Here is a tiny trained network, its code and every weight. The questions are about switching its units off for an input and a class, where a switched-off unit gives its printed mean instead of its output.

import numpy as np


def w(rows, s, z=0):
    codes = np.array(rows[::2]) - 128.0
    scale = np.full(codes.shape[1], s)
    scale[-1] = z or s
    return codes * scale


def f(y):
    return np.maximum(y, 0)


def log_softmax(a):
    a = a - a.max(-1, keepdims=True)
    return a - np.log(np.exp(a).sum(-1, keepdims=True))


def net(x, mask):
    res = np.array(x, float).reshape(1, 5) / 4 @ E
    y = f(res @ A[0][:, :-1].T + A[0][:, -1])
    res = res + np.where(mask, y, B[0][:, -1]) @ B[0][:, :-1]
    return log_softmax(res[-1] @ U[:, :-1].T + U[:, -1])


A, B = {}, {}
E = w([
[126,130,127,128],'x0',
[160,154,196,225],'x1',
[204,136,31,157],'x2',
[89,255,110,120],'x3',
[222,163,187,52],'x4',
],0.0081)
A[0] = w([
[180,134,152,95,61],'n0',
[178,139,142,97,99],'n1',
[156,135,169,175,88],'n2',
[86,128,169,117,92],'n3',
[62,123,184,121,79],'n4',
[146,130,153,166,73],'n5',
[167,135,148,96,61],'n6',
[120,165,127,120,164],'n7',
[164,141,148,103,73],'n8',
[175,91,149,113,111],'n9',
[113,112,93,57,51],'n10',
[137,68,157,121,61],'n11',
[89,105,98,169,53],'n12',
[130,134,127,122,254],'n13',
[166,129,83,137,61],'n14',
[152,140,141,110,88],'n15',
[86,106,101,169,40],'n16',
[140,158,152,174,104],'n17',
[91,111,90,170,54],'n18',
[110,147,91,74,118],'n19',
[162,147,86,145,125],'n20',
[146,152,164,182,92],'n21',
[139,85,134,119,72],'n22',
[161,132,146,97,80],'n23',
[167,156,150,97,89],'n24',
[141,185,155,178,130],'n25',
[156,40,153,126,17],'n26',
[95,253,123,113,33],'n27',
[177,127,74,149,55],'n28',
[147,119,155,162,96],'n29',
[138,132,149,157,82],'n30',
[170,158,150,94,97],'n31',
[169,150,149,97,84],'n32',
[143,130,146,164,91],'n33',
[160,129,86,152,81],'n34',
[174,115,78,146,65],'n35',
[91,101,180,115,89],'n36',
[77,116,185,92,83],'n37',
[143,135,152,164,66],'n38',
[178,135,151,99,66],'n39',
[107,114,94,69,45],'n40',
[122,131,129,126,176],'n41',
[156,54,146,130,23],'n42',
[166,112,145,106,132],'n43',
[91,118,163,107,112],'n44',
[139,151,154,178,82],'n45',
[148,129,157,174,67],'n46',
[83,103,104,169,43],'n47',
],0.014,0.0077)
B[0] = w([
[88,157,121,134,173],'n0',
[96,140,131,137,182],'n1',
[120,117,107,85,172],'n2',
[161,176,121,126,174],'n3',
[159,192,129,125,194],'n4',
[123,109,106,89,149],'n5',
[86,151,125,136,160],'n6',
[132,102,136,152,184],'n7',
[99,144,118,135,158],'n8',
[109,123,96,167,198],'n9',
[123,92,86,63,182],'n10',
[148,126,90,155,182],'n11',
[63,164,130,131,166],'n12',
[132,93,230,145,254],'n13',
[153,168,130,114,157],'n14',
[106,136,127,138,148],'n15',
[80,154,123,139,162],'n16',
[125,109,106,78,167],'n17',
[72,160,129,129,168],'n18',
[128,84,121,79,192],'n19',
[152,173,179,112,182],'n20',
[123,112,107,76,173],'n21',
[138,109,76,143,161],'n22',
[87,146,113,139,163],'n23',
[82,147,124,150,174],'n24',
[124,91,119,89,194],'n25',
[147,110,43,185,197],'n26',
[172,46,7,242,215],'n27',
[159,191,135,109,169],'n28',
[124,102,99,97,157],'n29',
[126,119,111,102,143],'n30',
[82,145,132,150,182],'n31',
[85,149,123,146,172],'n32',
[124,122,104,92,150],'n33',
[146,169,137,114,161],'n34',
[162,191,127,117,168],'n35',
[163,177,115,123,189],'n36',
[165,182,112,114,201],'n37',
[125,113,106,94,144],'n38',
[96,147,124,132,170],'n39',
[124,95,69,60,168],'n40',
[130,120,159,132,176],'n41',
[139,102,55,174,181],'n42',
[100,128,138,147,190],'n43',
[159,167,128,120,182],'n44',
[122,111,111,82,160],'n45',
[122,109,102,81,154],'n46',
[84,151,124,135,164],'n47',
],0.012,0.0077)
U = w([
[2,166,129,152,94],'0',
[177,73,75,211,111],'1',
[123,78,108,7,91],'2',
[219,235,141,108,97],'3',
[121,110,155,130,248],'4',
[149,55,252,159,108],'5',
],0.011,0.017)

Each question gives the input, the list of numbers given to net, and the class t.
The units are the neurons (one row each of A and B). Each row of codes is followed by its name. A weight is (code - 128) times the scale printed after its matrix; where a second scale follows, it is the last column's (A, B and U).
mask holds one flag per neuron, in row order. A switched-off neuron (its flag False) gives its mean, the last column of its row in B, instead of its output. The means were averaged over made-up inputs and are rounded, as every weight is.
A unit's drop is (log p(t) with every unit on - log p(t) with that unit switched off) / (log p(t) with every unit on - log p(t) with every unit switched off).
The circuit of an input: a set's keep is (log p(t) with only the set's units on - log p(t) with every unit switched off) / (log p(t) with every unit on - log p(t) with every unit switched off). Starting from the 12 units with the biggest drops (on a tie, the unit counted first), units are removed one at a time, each time the one whose removal leaves the highest keep (on an exact tie, the one counted first), for as long as the keep stays at least 0.8.
circuit, biggest first: the units of the circuit, biggest drop first
unit that matters most: the unit with the biggest drop
k most important neurons: the k neurons with the biggest drops, biggest first
drop of u: that unit's drop, to one decimal
input [0,-6,-6,-8,4], class 1: unit that matters most -> n26
input [-6,6,-7,-8,-2], class 1: 2 most important neurons -> [n26, n42]
input [-6,-6,8,-5,2], class 3: circuit, biggest first -> [n35, n28]
input [2,-1,-3,4,5], class 0: circuit, biggest first -> [n31, n24]
input [-2,6,-8,6,3], class 3: 3 most important neurons -> [n4, n37, n3]
input [3,5,-7,6,-4], class 3: circuit, biggest first -> [n4, n3]
input [1,7,-2,6,6], class 2: circuit, biggest first -> [n25, n21]
input [8,7,2,7,7], class 4: 3 most important neurons -> [n27, n25, n26]
input [4,-5,5,5,4], class 1: 2 most important neurons -> [n27, n7]
input [6,8,-4,-7,6], class 2: 2 most important neurons -> [n27, n2]
input [-7,-1,8,6,-3], class 3: 2 most important neurons -> [n20, n28]
input [-5,-1,7,-6,-1], class 3: drop of n28 -> 0.3
input [-2,8,8,-5,1], class 2: drop of n46 -> 0.1
input [5,-1,-8,-8,2], class 1: unit that matters most -> n26
input [2,-7,5,-6,-6], class 2: drop of n32 -> 0.1
input [7,-8,5,-2,-5], class 2: drop of n35 -> 0.0
